Here is a tiny trained network, its code and every weight. The questions are about switching its units off for an input and a class, where a switched-off unit gives its printed mean instead of its output.

import numpy as np


def w(rows, s, z=0):
    codes = np.array(rows[::2]) - 128.0
    scale = np.full(codes.shape[1], s)
    scale[-1] = z or s
    return codes * scale


def f(y):
    return y / 2 * (1 + np.tanh(0.7978845608 * (y + 0.044715 * y**3)))


def log_softmax(a):
    a = a - a.max(-1, keepdims=True)
    return a - np.log(np.exp(a).sum(-1, keepdims=True))


def net(x, mask):
    res = np.array(x, float).reshape(1, 7) / 4 @ E
    y = f(res @ A[0][:, :-1].T + A[0][:, -1])
    res = res + np.where(mask, y, B[0][:, -1]) @ B[0][:, :-1]
    return log_softmax(res[-1] @ U[:, :-1].T + U[:, -1])


A, B = {}, {}
E = w([
[67,166,138,24,60,153,189,95],'x0',
[133,129,138,127,131,134,127,125],'x1',
[186,105,160,132,123,6,182,55],'x2',
[183,89,184,112,26,107,50,149],'x3',
[152,141,130,121,132,140,124,123],'x4',
[162,124,129,143,123,163,142,118],'x5',
[135,127,132,135,125,135,137,131],'x6',
],0.011)
A[0] = w([
[164,126,136,131,153,52,164,68,182],'n0',
[101,143,131,128,154,177,103,174,219],'n1',
[157,96,168,125,30,120,49,158,188],'n2',
[120,111,115,141,174,145,108,130,255],'n3',
[81,146,117,109,108,177,113,118,118],'n4',
[128,128,146,73,8,121,123,98,101],'n5',
[96,147,142,49,72,159,194,100,201],'n6',
[181,101,162,107,79,50,155,75,126],'n7',
],0.018,0.0076)
B[0] = w([
[147,79,172,165,145,159,169,24,229],'n0',
[130,167,98,108,132,115,118,237,215],'n1',
[177,110,52,125,84,107,6,144,251],'n2',
[153,129,164,150,194,110,159,178,200],'n3',
[124,69,195,79,67,110,141,125,175],'n4',
[124,134,189,175,163,247,74,194,209],'n5',
[22,191,114,74,97,149,171,126,224],'n6',
[91,165,203,186,137,45,117,146,225],'n7',
],0.02)
U = w([
[133,217,205,197,201,138,118,220,250],'0',
[235,111,14,103,142,114,85,181,104],'1',
[118,163,122,31,119,145,227,166,125],'2',
[143,115,115,59,32,205,78,151,128],'3',
[209,59,151,143,205,126,222,54,170],'4',
[210,79,145,186,105,53,75,81,85],'5',
[72,195,131,138,134,176,212,1,15],'6',
],0.0073,0.0019)

Each question gives the input, the list of numbers given to net, and the class t.
The units are the neurons (one row each of A and B). Each row of codes is followed by its name. A weight is (code - 128) times the scale printed after its matrix; where a second scale follows, it is the last column's (A, B and U).
mask holds one flag per neuron, in row order. A switched-off neuron (its flag False) gives its mean, the last column of its row in B, instead of its output. The means were averaged over made-up inputs and are rounded, as every weight is.
A unit's drop is (log p(t) with every unit on - log p(t) with that unit switched off) / (log p(t) with every unit on - log p(t) with every unit switched off).
The circuit of an input: a set's keep is (log p(t) with only the set's units on - log p(t) with every unit switched off) / (log p(t) with every unit on - log p(t) with every unit switched off). Starting from all 8 units, units are removed one at a time, each time the one whose removal leaves the highest keep (on an exact tie, the one counted first), for as long as the keep stays at least 0.8.
circuit, biggest first: the units of the circuit, biggest drop first
top k neurons: the k neurons with the biggest drops, biggest first
drop when u is switched off: that unit's drop, to one decimal
input [0,5,0,8,-7,2,-7], class 1: top 4 neurons	[n2; n0; n6; n4]
input [-4,-7,7,-4,-2,4,1], class 4: circuit, biggest first	[n0]
input [3,-8,7,0,0,5,-5], class 6: top 2 neurons	[n0; n1]
input [-7,-7,8,-1,-6,5,3], class 4: top 2 neurons	[n0; n2]
input [-3,7,3,-1,-2,-4,5], class 4: top 2 neurons	[n2; n6]
input [-5,-7,-7,1,2,4,2], class 1: top 2 neurons	[n7; n5]
input [-4,5,6,1,2,5,-7], class 5: top 2 neurons	[n7; n6]
input [1,-1,-5,6,-8,8,-8], class 3: top 2 neurons	[n5; n4]
input [0,-5,-1,1,-3,-3,-4], class 1: circuit, biggest first	[n7; n6]
input [8,6,-7,-1,2,-5,0], class 2: top 2 neurons	[n6; n2]
input [0,-3,8,-4,-8,5,3], class 4: top 3 neurons	[n0; n6; n2]
input [7,0,1,-7,-5,-1,1], class 6: top 2 neurons	[n1; n2]
input [1,0,0,-1,-1,4,3], class 2: top 2 neurons	[n2; n0]
input [-1,5,-3,7,-3,-5,6], class 1: circuit, biggest first	[n2]
input [-7,3,7,1,3,-8,-4], class 5: top 2 neurons	[n7; n6]
input [1,2,-1,-2,-2,-6,-4], class 2: top 3 neurons	[n2; n5; n7]
input [8,7,8,-2,7,1,-7], class 6: top 2 neurons	[n6; n0]
input [-4,-4,0,2,-5,-1,6], class 1: drop when n7 is switched off	0.2
input [-8,-4,8,2,0,-7,-6], class 5: drop when n7 is switched off	0.4
input [2,-2,5,-1,-1,-3,-2], class 6: top neuron	[n0]
input [3,-8,-7,0,-7,5,-3], class 2: drop when n2 is switched off	0.3
input [5,-2,-6,-6,1,-5,7], class 2: drop when n0 is switched off	0.0
